Below is a small trained network, with its code and all its weights. Each question gives an input and a target symbol and asks what happens when units are switched off, that is, made to give their printed mean instead of their output.

import numpy as np


def w(rows, s, z=0):
    codes = np.array(rows[::2]) - 128.0
    scale = np.full(codes.shape[1], s)
    scale[-1] = z or s
    return codes * scale


def norm(h):
    return h / np.sqrt((h * h).mean(-1, keepdims=True) + 1e-5)


def f(y):
    return np.maximum(y, 0)


def softmax(a):
    e = np.exp(a - a.max(-1, keepdims=True))
    return e / e.sum(-1, keepdims=True)


def log_softmax(a):
    a = a - a.max(-1, keepdims=True)
    return a - np.log(np.exp(a).sum(-1, keepdims=True))


def net(x, mask):
    ids = ['ΠΣΦΩαβεζηλξψ'.index(c) for c in x.split()]
    T = len(ids)
    res = E[ids] + P[:T]
    r = norm(res)
    for j in range(3):
        rows = slice(3 * j, 3 * j + 3)
        q, k, v = (r @ M[0][rows].T for M in (Q, K, V))
        z = softmax(np.where(np.tri(T) > 0, q @ k.T / 3**0.5, -1e9)) @ v
        o = O[0][rows]
        res = res + np.where(mask[j], z, o[:, -1]) @ o[:, :-1]
    y = f(norm(res) @ A[0][:, :-1].T + A[0][:, -1])
    res = res + np.where(mask[3:7], y, B[0][:, -1]) @ B[0][:, :-1]
    return log_softmax(norm(res)[-1] @ U[:, :-1].T + U[:, -1])


Q, K, V, O, A, B = {}, {}, {}, {}, {}, {}
E = w([
[149,88,121],'Π',
[141,82,130],'Σ',
[150,91,119],'Φ',
[156,98,117],'Ω',
[146,83,120],'α',
[149,99,90],'β',
[139,83,125],'ε',
[175,133,64],'ζ',
[143,89,204],'η',
[199,172,46],'λ',
[107,132,192],'ξ',
[182,254,115],'ψ',
],0.016)
P = w([
[249,53,160],'0',
[27,130,30],'1',
[230,79,153],'2',
[44,156,49],'3',
[233,124,160],'4',
[66,163,91],'5',
[171,148,152],'6',
[84,158,79],'7',
[167,142,141],'8',
],0.017)
Q[0] = w([
[96,157,112],'h1',
[116,137,137],'h1',
[105,146,125],'h1',
[45,70,119],'h2',
[6,243,58],'h2',
[194,149,162],'h2',
[195,30,89],'h3',
[94,116,255],'h3',
[78,45,204],'h3',
],0.026)
K[0] = w([
[128,182,154],'h1',
[139,134,129],'h1',
[140,173,146],'h1',
[46,59,110],'h2',
[6,250,82],'h2',
[233,130,179],'h2',
[180,44,11],'h3',
[110,68,245],'h3',
[75,35,208],'h3',
],0.023)
V[0] = w([
[149,34,88],'h1',
[224,105,5],'h1',
[133,15,157],'h1',
[47,214,93],'h2',
[52,181,119],'h2',
[127,135,121],'h2',
[179,124,180],'h3',
[211,164,120],'h3',
[137,84,144],'h3',
],0.02)
O[0] = w([
[160,126,207,190],'h1',
[255,124,123,252],'h1',
[117,107,218,149],'h1',
[83,46,94,77],'h2',
[106,68,88,79],'h2',
[126,127,129,128],'h2',
[178,85,78,90],'h3',
[177,114,153,152],'h3',
[136,130,89,113],'h3',
],0.025,0.014)
A[0] = w([
[121,126,87,19],'n1',
[120,127,83,3],'n2',
[195,253,64,129],'n3',
[85,225,20,94],'n4',
],0.033,0.0055)
B[0] = w([
[133,140,184,143],'n1',
[127,133,192,144],'n2',
[53,177,186,249],'n3',
[161,255,17,152],'n4',
],0.038,0.019)
U = w([
[229,212,202,212],'Π',
[69,215,175,135],'Σ',
[67,167,159,146],'Φ',
[117,127,144,14],'Ω',
[109,134,139,16],'α',
[127,120,140,38],'β',
[107,124,143,63],'ε',
[202,104,129,70],'ζ',
[18,145,132,71],'η',
[248,99,93,153],'λ',
[8,154,90,156],'ξ',
[158,216,17,253],'ψ',
],0.012,0.0026)

Each question gives the input, a string of symbols that net reads in full, and the target symbol t.
The units are the heads (3 rows each of Q, K, V and O) and the neurons (one row each of A and B). Each row of codes is followed by its name. A weight is (code - 128) times the scale printed after its matrix; where a second scale follows, it is the last column's (O, A, B and U).
mask holds one flag per unit, heads first, then neurons. A switched-off unit (its flag False) gives its mean, the last column of its rows in O or B, instead of its output. The means were averaged over made-up inputs and are rounded, as every weight is.
A unit's drop is (log p(t) with every unit on - log p(t) with that unit switched off) / (log p(t) with every unit on - log p(t) with every unit switched off).
The circuit of an input: a set's keep is (log p(t) with only the set's units on - log p(t) with every unit switched off) / (log p(t) with every unit on - log p(t) with every unit switched off). Starting from all 7 units, units are removed one at a time, each time the one whose removal leaves the highest keep (on an exact tie, the one counted first), for as long as the keep stays at least 0.8.
circuit, biggest first: the units of the circuit, biggest drop first
most important unit: the unit with the biggest drop
k most important neurons: the k neurons with the biggest drops, biggest first
heads that matter: for each layer, one digit per head in row order, 1 if its drop is at least 0.15 and else 0, layers parted by /
input ψ Σ Φ Ω Π Σ ψ Ω, target ψ: most important neuron	[n4]
input Σ λ Φ β, target λ: circuit, biggest first	[n3 h2]
input Φ Φ α λ Φ λ λ η, target λ: heads that matter	110
input λ α ψ Σ, target ψ: circuit, biggest first	[h1 n3 h3 h2]
input η ε β Ω β Φ λ Ω, target λ: heads that matter	010
input Π β Σ λ β α, target λ: circuit, biggest first	[h2 n3]
input ψ ψ Σ α, target ψ: heads that matter	110
input λ Σ λ ε, target λ: heads that matter	110
input Φ Σ Φ ζ Π ξ Σ ε, target ξ: heads that matter	110
input β α Σ Σ η ψ Φ η, target ψ: circuit, biggest first	[h3 h1 n4]
input ε ξ ξ ε Σ ψ η ζ, target ψ: circuit, biggest first	[h1 n4]
input ε Φ ξ η α Ω ψ α, target ψ: circuit, biggest first	[h1 n4 n3 h2]
input β ζ Σ ψ β Σ, target ψ: circuit, biggest first	[h1 n4]
input Φ ξ ξ Σ, target ξ: most important unit	h2
input Σ λ α ψ ξ ξ ψ ε, target ψ: heads that matter	100
input Π β ψ η, target ψ: circuit, biggest first	[h1 h3 n4]
input Σ Σ ξ ε Φ β ξ Φ, target ξ: circuit, biggest first	[h2 h1]
input β ξ Ω λ Σ λ ψ Ω, target ψ: 2 most important neurons	[n3 n4]
input α Ω ψ λ, target ψ: 2 most important neurons	[n3 n4]
input β η Φ ξ λ Ω λ Π, target λ: most important unit	h2
input Φ ε ζ λ λ β, target λ: circuit, biggest first	[h2 h1]
input Ω λ Ω Π Φ λ, target λ: circuit, biggest first	[h2 n3]
input Φ Π ψ Σ α ε Σ λ, target λ: heads that matter	010
